Below are the code and all the weights of a small trained network. Each question names an input and a class and asks about switching units off, where a switched-off unit gives its printed mean instead of its output.

import numpy as np


def w(rows, s, z=0):
    codes = np.array(rows[::2]) - 128.0
    scale = np.full(codes.shape[1], s)
    scale[-1] = z or s
    return codes * scale


def norm(h):
    return h / np.sqrt((h * h).mean(-1, keepdims=True) + 1e-5)


def f(y):
    return np.maximum(y, 0)


def log_softmax(a):
    a = a - a.max(-1, keepdims=True)
    return a - np.log(np.exp(a).sum(-1, keepdims=True))


def net(x, mask):
    res = np.array(x, float).reshape(1, 5) / 4 @ E
    u = 0
    for l in range(2):
        y = f(norm(res) @ A[l][:, :-1].T + A[l][:, -1])
        res = res + np.where(mask[u : u + 13], y, B[l][:, -1]) @ B[l][:, :-1]
        u += 13
    return log_softmax(norm(res)[-1] @ U[:, :-1].T + U[:, -1])


A, B = {}, {}
E = w([
[148,122,110,140,2,174,89,102,181,131,119],'x0',
[126,156,180,208,145,108,215,111,205,69,87],'x1',
[106,65,70,132,79,81,125,242,86,113,181],'x2',
[181,197,134,188,107,89,79,229,149,67,171],'x3',
[141,107,184,119,137,143,207,178,68,69,231],'x4',
],0.0082)
A[0] = w([
[2,47,111,143,192,110,148,199,173,115,121,42],'0.n0',
[140,96,162,98,124,97,142,93,219,90,133,73],'0.n1',
[95,95,58,108,99,190,45,85,114,218,105,39],'0.n2',
[150,84,126,130,96,104,91,144,157,153,72,25],'0.n3',
[89,40,109,154,95,105,146,151,149,164,186,52],'0.n4',
[148,99,160,144,105,75,89,131,113,110,91,86],'0.n5',
[81,118,135,120,126,131,175,186,121,59,100,16],'0.n6',
[143,89,151,173,53,127,171,134,162,68,103,158],'0.n7',
[201,168,86,143,132,66,3,124,153,74,117,3],'0.n8',
[82,109,117,168,171,91,107,89,181,182,87,122],'0.n9',
[118,165,123,154,97,166,186,98,167,149,115,201],'0.n10',
[75,96,29,72,85,201,79,130,182,225,151,97],'0.n11',
[133,165,152,107,94,79,77,135,122,68,117,34],'0.n12',
],0.0079,0.0025)
B[0] = w([
[130,132,126,160,151,107,88,98,122,61,133,204],'0.n0',
[125,104,162,184,69,153,114,84,129,184,196,181],'0.n1',
[212,143,122,110,70,41,66,153,56,21,43,251],'0.n2',
[70,145,111,86,168,157,148,108,93,80,152,168],'0.n3',
[134,74,147,150,227,123,74,136,94,104,54,197],'0.n4',
[101,135,72,82,129,203,118,95,159,94,132,153],'0.n5',
[164,157,39,173,130,114,111,92,108,37,137,183],'0.n6',
[172,178,226,118,157,85,118,141,70,118,129,239],'0.n7',
[102,150,70,157,195,239,118,189,168,189,153,228],'0.n8',
[87,153,85,14,120,85,202,86,111,134,73,219],'0.n9',
[112,95,251,153,106,130,55,82,178,65,133,219],'0.n10',
[194,74,111,51,105,77,93,157,2,128,53,253],'0.n11',
[107,157,176,112,140,123,142,184,164,168,130,172],'0.n12',
],0.007,0.0056)
A[1] = w([
[163,154,71,88,65,112,178,93,67,218,75,39],'1.n0',
[185,193,128,199,105,113,88,207,245,128,123,60],'1.n1',
[168,27,114,105,32,146,19,119,102,222,83,169],'1.n2',
[110,99,150,100,197,93,97,100,32,110,232,249],'1.n3',
[196,50,94,114,124,86,174,175,97,71,150,50],'1.n4',
[176,204,120,160,155,192,59,195,202,135,175,91],'1.n5',
[190,155,159,203,152,154,113,171,183,82,144,78],'1.n6',
[139,136,131,255,113,76,186,134,69,11,208,123],'1.n7',
[92,176,114,139,138,43,31,40,162,168,71,145],'1.n8',
[140,118,180,204,123,130,125,54,199,91,70,113],'1.n9',
[43,80,84,222,152,127,162,190,113,86,180,124],'1.n10',
[130,39,143,147,113,101,225,187,110,138,200,4],'1.n11',
[82,156,137,144,88,108,138,168,183,138,90,147],'1.n12',
],0.0077,0.0027)
B[1] = w([
[138,99,22,161,125,116,113,207,97,2,72,171],'1.n0',
[56,102,123,155,139,156,152,119,172,169,193,200],'1.n1',
[221,110,167,162,171,119,126,119,50,71,87,219],'1.n2',
[124,173,173,50,119,115,200,95,176,148,72,244],'1.n3',
[144,132,152,79,131,104,116,109,152,126,95,199],'1.n4',
[105,144,91,202,126,128,173,121,108,157,163,206],'1.n5',
[100,59,81,182,91,149,105,137,117,141,154,211],'1.n6',
[202,97,111,114,96,111,16,143,31,98,70,255],'1.n7',
[158,114,106,51,131,119,123,142,81,71,108,204],'1.n8',
[105,98,161,106,102,117,162,146,154,192,207,209],'1.n9',
[84,67,44,81,100,104,100,118,179,104,73,187],'1.n10',
[150,102,75,155,191,147,39,99,90,83,53,154],'1.n11',
[118,145,108,55,146,154,181,156,139,180,128,149],'1.n12',
],0.0087,0.0091)
U = w([
[81,136,192,51,143,127,213,39,174,152,137,96],'0',
[128,254,72,145,155,168,158,118,109,135,115,3],'1',
[158,108,216,205,50,140,105,91,83,109,189,65],'2',
[170,96,112,72,154,79,91,117,68,59,24,208],'3',
[55,115,72,191,149,147,124,155,183,155,212,101],'4',
],0.013,0.0031)

Each question gives the input, the list of numbers given to net, and the class t.
The units are the neurons (one row each of A and B). Each row of codes is followed by its name. A weight is (code - 128) times the scale printed after its matrix; where a second scale follows, it is the last column's (A, B and U).
mask holds one flag per neuron, layer by layer. A switched-off neuron (its flag False) gives its mean, the last column of its row in B, instead of its output. The means were averaged over made-up inputs and are rounded, as every weight is.
A unit's drop is (log p(t) with every unit on - log p(t) with that unit switched off) / (log p(t) with every unit on - log p(t) with every unit switched off).
The circuit of an input: a set's keep is (log p(t) with only the set's units on - log p(t) with every unit switched off) / (log p(t) with every unit on - log p(t) with every unit switched off). Starting from the 12 units with the biggest drops (on a tie, the unit counted first), units are removed one at a time, each time the one whose removal leaves the highest keep (on an exact tie, the one counted first), for as long as the keep stays at least 0.8.
circuit, biggest first: the units of the circuit, biggest drop first
k most important neurons: the k neurons with the biggest drops, biggest first
top k neurons in layer l: the k neurons of layer l with the biggest drops, biggest first
drop when u is switched off: that unit's drop, to one decimal
input [1,4,0,-6,-1], class 0: top 2 neurons in layer 1 => [1.n7 1.n9]
input [-5,-1,0,-3,1], class 0: circuit, biggest first => [1.n3 1.n7]
input [1,2,-3,-3,-1], class 0: circuit, biggest first => [1.n7 1.n9]
input [-6,-2,2,4,-7], class 1: top neuron in layer 1 => [1.n7]
input [-4,0,-1,3,-6], class 1: top 3 neurons in layer 0 => [0.n8 0.n9 0.n11]
input [-1,-4,-3,0,3], class 0: top 2 neurons in layer 1 => [1.n3 1.n7]
input [-1,-3,-3,-3,5], class 0: 2 most important neurons => [0.n11 1.n7]
input [6,-3,2,6,3], class 4: top 2 neurons in layer 0 => [0.n8 0.n2]
input [-7,8,-5,8,2], class 2: 2 most important neurons => [1.n7 0.n8]
input [8,1,-8,-6,7], class 2: 2 most important neurons => [1.n3 0.n9]
input [-7,7,-1,3,-8], class 0: 2 most important neurons => [0.n9 1.n7]
input [-5,5,-4,6,4], class 2: 2 most important neurons => [0.n11 1.n7]
input [-1,6,-4,-7,-6], class 0: top 2 neurons in layer 1 => [1.n7 1.n9]
input [1,3,-2,3,-4], class 4: most important neuron => [0.n8]
input [0,1,7,8,2], class 4: top 3 neurons in layer 0 => [0.n11 0.n8 0.n2]
input [6,7,3,8,-6], class 4: drop when 0.n2 is switched off => 0.0
input [2,-6,-8,6,6], class 4: drop when 0.n11 is switched off => 0.1
input [7,2,1,3,3], class 2: drop when 0.n7 is switched off => 0.4
input [7,-1,-2,8,-8], class 1: top 2 neurons in layer 0 => [0.n8 0.n11]
input [6,7,0,3,-6], class 0: most important neuron => [0.n9]
